Each row is followed by its group and then its class within the group.
[ 28 -13   8  -3  -4  -7  48  -5 -31 -30   4  24  -9 -12  44 -12   0  -3
   8 -13 -16   3  11 -20   3  -3   4 -17 -10  -3  14  37  -5  -8 -36  -6
  -4 -12 -17   6 -23 -11 -13  32 -15  10 -14  31 -14 -15 -38  -2  14 -11
  -6   3 -11   6 -11 -10   7  -9  13 -20   4 -49  -7   9  16  -3 -41 -19
  33   9   3  18  17  11 -11]
R > Tere
[  9   2  -5  -6 -13   1  13   4   0  -3  -5  -8   7   0   4 -19   8  -5
   2   2  -3 -17  -3  12   4  -2   6   4   6  -3  -1   1 -17  -3  -2  -4
  -2  -2  -9  -5  -5 -11  -5   4  10  -3  -3   3   4  -3 -11  -2   8  -4
  -2   2  -6   9   4  10   9  -3   2  -1   5  -4   6   6  -8   4  11  -7
 -13  -1   4  -5   5  -4 -15]
P > raf
[ -7  15 -10  -5  -6  -3   7  -3   1  -8  -4  -5  -4   0 -12  -4   3  -5
  -4   4   2  -9   6  16   5  -5   5   8  -5  -3  -2   2 -20   0  -4  10
  -9  -1  -4  -2   7 -16   4  -2  10  -5  -8   1  -2  -3   3   0  12   0
   0   1   2   5   2  -5  27   1  -6  -2   7  -1   2   1   2   3   3 -10
  -9  -2   4  -8   0   0  -4]
H > Rusur
[ -3  11 -12  -8  -9  -4   0  -6  -2  -7  -1 -18   2   0  -9 -31   6 -14
   0   4   0 -12  -4  25   5 -10   6  12   4   3  -2   6 -37  -4 -12  -6
  -7  -5 -12 -11  -2 -18  -4   4  11  -6  -5   3   4  -3  -4  -1  22   1
  -3  -3 -10  11   8   2  27  -5  -3   3   7   0   4   8  -7   8  16  -5
 -21  -6   2 -18   1  -8 -10]
R > nisos
[ -2   5  -4  -5 -10   1  14   1   2  -8  -5  -4   2   0  -3  -5   2  -1
  -3   0  -3  -6   3   4   4  -1   1   7  -1   3   0   4 -15  -1  -6   3
  -9   4  -3  -2   2  -7   0   0   9  -2  -3   1   0  -5   0  -2   7  -2
  -1   0  -6   9   2   2  22   3   5   0   3 -10   0   4   8   3  -2  -8
  -7   0   0  -7   0  -2  -9]
R > nisos
[ -6   5  -6   0  -7   1   3   3   6  -1  -6  -8   1   3  -7  -1  -2   0
  -4   3   2  -3   1   8   1   2   0  11   3   5  -4  -1  -5  -1   2   7
 -10   5  -2  -3   5  -7   3  -9  11  -6   1  -6   5  -2  10  -2   2   1
   2   2  -3   6   4   3  18   5   1   2   4   2   0  -1   7  -1   7  -1
 -11   1   0  -9  -1  -2  -6]
R > Tere
[ -2   5  -5  -5  -6   1   9   0   1  -7  -2  -5  -2   0  -2  -4   2  -2
  -1   0   0  -3   3   6   4  -1   0   7  -1   4   0   5 -15  -1  -8   4
  -7   2  -5  -3   3  -7   1   1   8  -2  -3   0   1  -4   1  -1   6   0
   1   0  -3   7   2  -1  20   1   1   3   4  -6   0   3   5   2  -2  -8
  -7  -4   1  -6   2  -1  -7]
R > nisos
[-13  14 -10  -3   1  -3  -2  -4   1  -2   0  -2  -3   2 -11   8  -2  -4
  -4   7   5   1   7  11   1  -4  -3  10  -4  -1  -3  -1  -7   1  -1  14
 -10   1  -1  -5   7 -10   9  -8   8  -3  -6  -1   0  -3  14   0   6   0
   4   0   3   1   1  -7  23   4  -8   0   6   5   1  -3   5   0   9  -3
  -7   1   6  -6   1   1   4]
H > Rusur
[  8   0  -6  -7 -17   3  14   9   5   2  -6  -7   9   2   3 -10   5  -1
   0   2  -4 -18  -5   8   3   2   5   5   6  -3  -1  -3  -9  -2   5  -1
  -4   2  -6   0  -2  -6  -1  -3  12  -3   1  -1   5  -4  -6  -3   2  -2
  -1   4  -4   6   2  14   6   0   2  -1  10   0   5   3  -2   2  11  -8
 -12   1   0  -3   4  -3 -15]
P > raf
[  4   3  -2  -6 -11  -1  19   1  -1  -9  -2  -3  -2   0   6 -12  -2   0
   1   0  -4  -3   6   2   3  -2   3   6   2   5   4   8 -14  -4  -8   1
 -13   0  -9  -4  -3  -8  -2   2   8   0  -2   3  -2  -6  -4  -2   8  -4
  -1   2  -7   9   2   2  18   1   8  -1   5 -11  -1   3  11   0  -2  -9
  -1   3   1  -4   4  -1 -10]
R > Tere
[  7   4  -6  -5 -17   3  14   7   9  -1 -10 -10   6   4  -4 -15   3  -1
   0   0  -5 -21  -6  13   4   2   7   7   5  -2  -3  -7 -17  -2   7  -3
  -5   3  -7  -1   3  -8  -3  -2  15  -4   2  -2   3  -2  -6   0   4   0
  -3   2  -5   9   6  11  11   0   5  -1   5   1   7   3   0   4   9  -7
 -15  -2  -2  -8   3  -5 -16]
P > raf
